Below is a small trained network, with its code and all its weights. Each question gives an input and a class and asks what happens when units are switched off, that is, made to give their printed mean instead of their output.

import numpy as np


def w(rows, s, z=0):
    codes = np.array(rows[::2]) - 128.0
    scale = np.full(codes.shape[1], s)
    scale[-1] = z or s
    return codes * scale


def f(y):
    return y / 2 * (1 + np.tanh(0.7978845608 * (y + 0.044715 * y**3)))


def log_softmax(a):
    a = a - a.max(-1, keepdims=True)
    return a - np.log(np.exp(a).sum(-1, keepdims=True))


def net(x, mask):
    res = np.array(x, float).reshape(1, 7) / 4 @ E
    y = f(res @ A[0][:, :-1].T + A[0][:, -1])
    res = res + np.where(mask, y, B[0][:, -1]) @ B[0][:, :-1]
    return log_softmax(res[-1] @ U[:, :-1].T + U[:, -1])


A, B = {}, {}
E = w([
[114,201,121,143,59,91,120,198,183,117,89],'x0',
[124,125,127,125,121,132,130,130,122,128,127],'x1',
[130,128,125,126,128,128,131,128,128,123,126],'x2',
[134,126,135,131,124,141,133,133,129,111,131],'x3',
[100,96,166,127,98,4,142,110,93,63,173],'x4',
[136,132,105,121,144,112,117,126,142,124,136],'x5',
[80,99,158,88,102,155,80,73,208,99,90],'x6',
],0.02)
A[0] = w([
[158,180,98,192,147,121,153,151,51,130,149,236],'neuron 1',
[108,208,78,148,122,176,140,189,189,166,78,150],'neuron 2',
[134,164,120,136,137,142,157,180,161,126,140,121],'neuron 3',
[118,201,106,148,39,99,85,203,144,115,81,156],'neuron 4',
[128,133,125,149,173,192,85,113,95,121,153,152],'neuron 5',
[148,102,123,162,101,125,95,157,142,190,93,103],'neuron 6',
[181,142,97,154,144,109,154,204,41,148,139,249],'neuron 7',
[140,124,96,108,192,206,125,94,111,140,129,184],'neuron 8',
[112,105,92,145,145,144,140,121,107,170,133,176],'neuron 9',
[121,62,173,142,198,104,122,39,62,97,162,145],'neuron 10',
[128,75,141,124,124,85,143,70,80,109,185,113],'neuron 11',
[159,94,102,107,148,129,113,151,105,126,133,117],'neuron 12',
[88,113,177,111,106,8,152,97,97,60,179,145],'neuron 13',
[96,106,148,64,95,153,73,67,167,70,66,180],'neuron 14',
[79,144,138,154,51,5,133,167,137,70,142,63],'neuron 15',
[115,91,111,148,127,112,138,130,121,117,150,76],'neuron 16',
[139,79,134,116,173,147,152,79,109,146,162,234],'neuron 17',
[148,106,149,128,141,179,126,109,93,151,144,160],'neuron 18',
[112,153,127,133,126,112,132,151,89,130,139,90],'neuron 19',
],0.013)
B[0] = w([
[180,144,143,161,166,136,175,189,67,135,141,216],'neuron 1',
[142,201,187,99,177,155,86,151,139,50,88,247],'neuron 2',
[170,155,143,99,122,112,113,97,123,97,117,166],'neuron 3',
[154,160,194,157,139,75,138,133,192,65,113,244],'neuron 4',
[186,104,101,109,92,133,137,126,97,181,88,178],'neuron 5',
[91,153,129,121,107,135,125,139,137,97,130,156],'neuron 6',
[187,185,129,125,166,134,208,198,4,115,141,229],'neuron 7',
[163,60,99,161,169,171,156,77,156,220,107,214],'neuron 8',
[140,133,123,161,139,152,139,136,63,147,97,165],'neuron 9',
[64,156,135,78,154,166,75,139,80,86,141,216],'neuron 10',
[49,114,134,99,130,93,100,173,58,88,170,192],'neuron 11',
[134,116,124,141,128,142,146,157,119,113,116,142],'neuron 12',
[110,61,137,109,60,29,110,170,126,31,239,252],'neuron 13',
[76,122,104,107,75,137,74,84,190,162,97,239],'neuron 14',
[160,78,136,181,37,41,184,74,156,186,148,236],'neuron 15',
[144,136,127,122,119,104,101,140,147,112,150,139],'neuron 16',
[108,69,27,126,141,234,80,133,71,150,140,207],'neuron 17',
[113,129,85,157,121,134,133,104,118,171,112,177],'neuron 18',
[167,136,122,96,106,106,143,120,133,99,182,148],'neuron 19',
],0.011,0.03)
U = w([
[203,118,72,157,186,188,198,146,75,215,97,236],'0',
[202,252,208,124,179,139,157,177,114,105,82,142],'1',
[123,83,92,89,135,183,83,36,165,252,40,253],'2',
[96,196,170,104,156,149,60,115,254,101,28,143],'3',
[96,113,121,94,149,111,136,235,36,101,184,39],'4',
[223,131,168,181,86,57,248,146,123,138,188,13],'5',
[32,106,127,22,109,123,40,59,124,95,169,124],'6',
[110,61,167,171,55,65,126,84,239,134,120,29],'7',
],0.0089,0.0033)

Each question gives the input, the list of numbers given to net, and the class t.
The units are the neurons (one row each of A and B). Each row of codes is followed by its name. A weight is (code - 128) times the scale printed after its matrix; where a second scale follows, it is the last column's (A, B and U).
mask holds one flag per neuron, in row order. A switched-off neuron (its flag False) gives its mean, the last column of its row in B, instead of its output. The means were averaged over made-up inputs and are rounded, as every weight is.
A unit's drop is (log p(t) with every unit on - log p(t) with that unit switched off) / (log p(t) with every unit on - log p(t) with every unit switched off).
The circuit of an input: a set's keep is (log p(t) with only the set's units on - log p(t) with every unit switched off) / (log p(t) with every unit on - log p(t) with every unit switched off). Starting from the 12 units with the biggest drops (on a tie, the unit counted first), units are removed one at a time, each time the one whose removal leaves the highest keep (on an exact tie, the one counted first), for as long as the keep stays at least 0.8.
circuit, biggest first: the units of the circuit, biggest drop first
k most important neurons: the k neurons with the biggest drops, biggest first
drop when u is switched off: that unit's drop, to one decimal
input [5,-2,-4,1,-8,-3,1], class 3: circuit, biggest first => (neuron 7)
input [5,-6,-5,-4,2,-2,1], class 7: 2 most important neurons => (neuron 7; neuron 1)
input [-3,7,-2,-2,0,-8,1], class 2: circuit, biggest first => (neuron 13; neuron 7)
input [-6,6,-3,-1,1,2,3], class 6: 2 most important neurons => (neuron 10; neuron 11)
input [1,-8,8,-4,5,-7,-4], class 5: 3 most important neurons => (neuron 15; neuron 17; neuron 2)
input [4,0,2,2,5,8,1], class 7: 2 most important neurons => (neuron 7; neuron 1)
input [1,6,-5,5,-7,-5,5], class 3: 2 most important neurons => (neuron 2; neuron 17)
input [0,-1,0,8,-5,7,5], class 2: 2 most important neurons => (neuron 4; neuron 8)
input [0,8,-6,-6,-2,-5,-1], class 0: 2 most important neurons => (neuron 13; neuron 4)
input [1,0,5,6,0,-2,7], class 3: 3 most important neurons => (neuron 15; neuron 13; neuron 8)
input [1,7,-3,2,-6,4,-4], class 1: 2 most important neurons => (neuron 2; neuron 17)
input [0,3,2,-2,-3,2,5], class 2: drop when neuron 4 is switched off => 0.2
input [3,-7,6,3,8,-1,3], class 7: drop when neuron 15 is switched off => 0.3
input [2,-5,-4,-4,-7,7,-7], class 1: circuit, biggest first => (neuron 2)
input [5,-4,-5,-2,-1,5,0], class 1: drop when neuron 14 is switched off => 0.4
input [2,1,-6,-6,0,-3,-8], class 1: drop when neuron 13 is switched off => 0.3
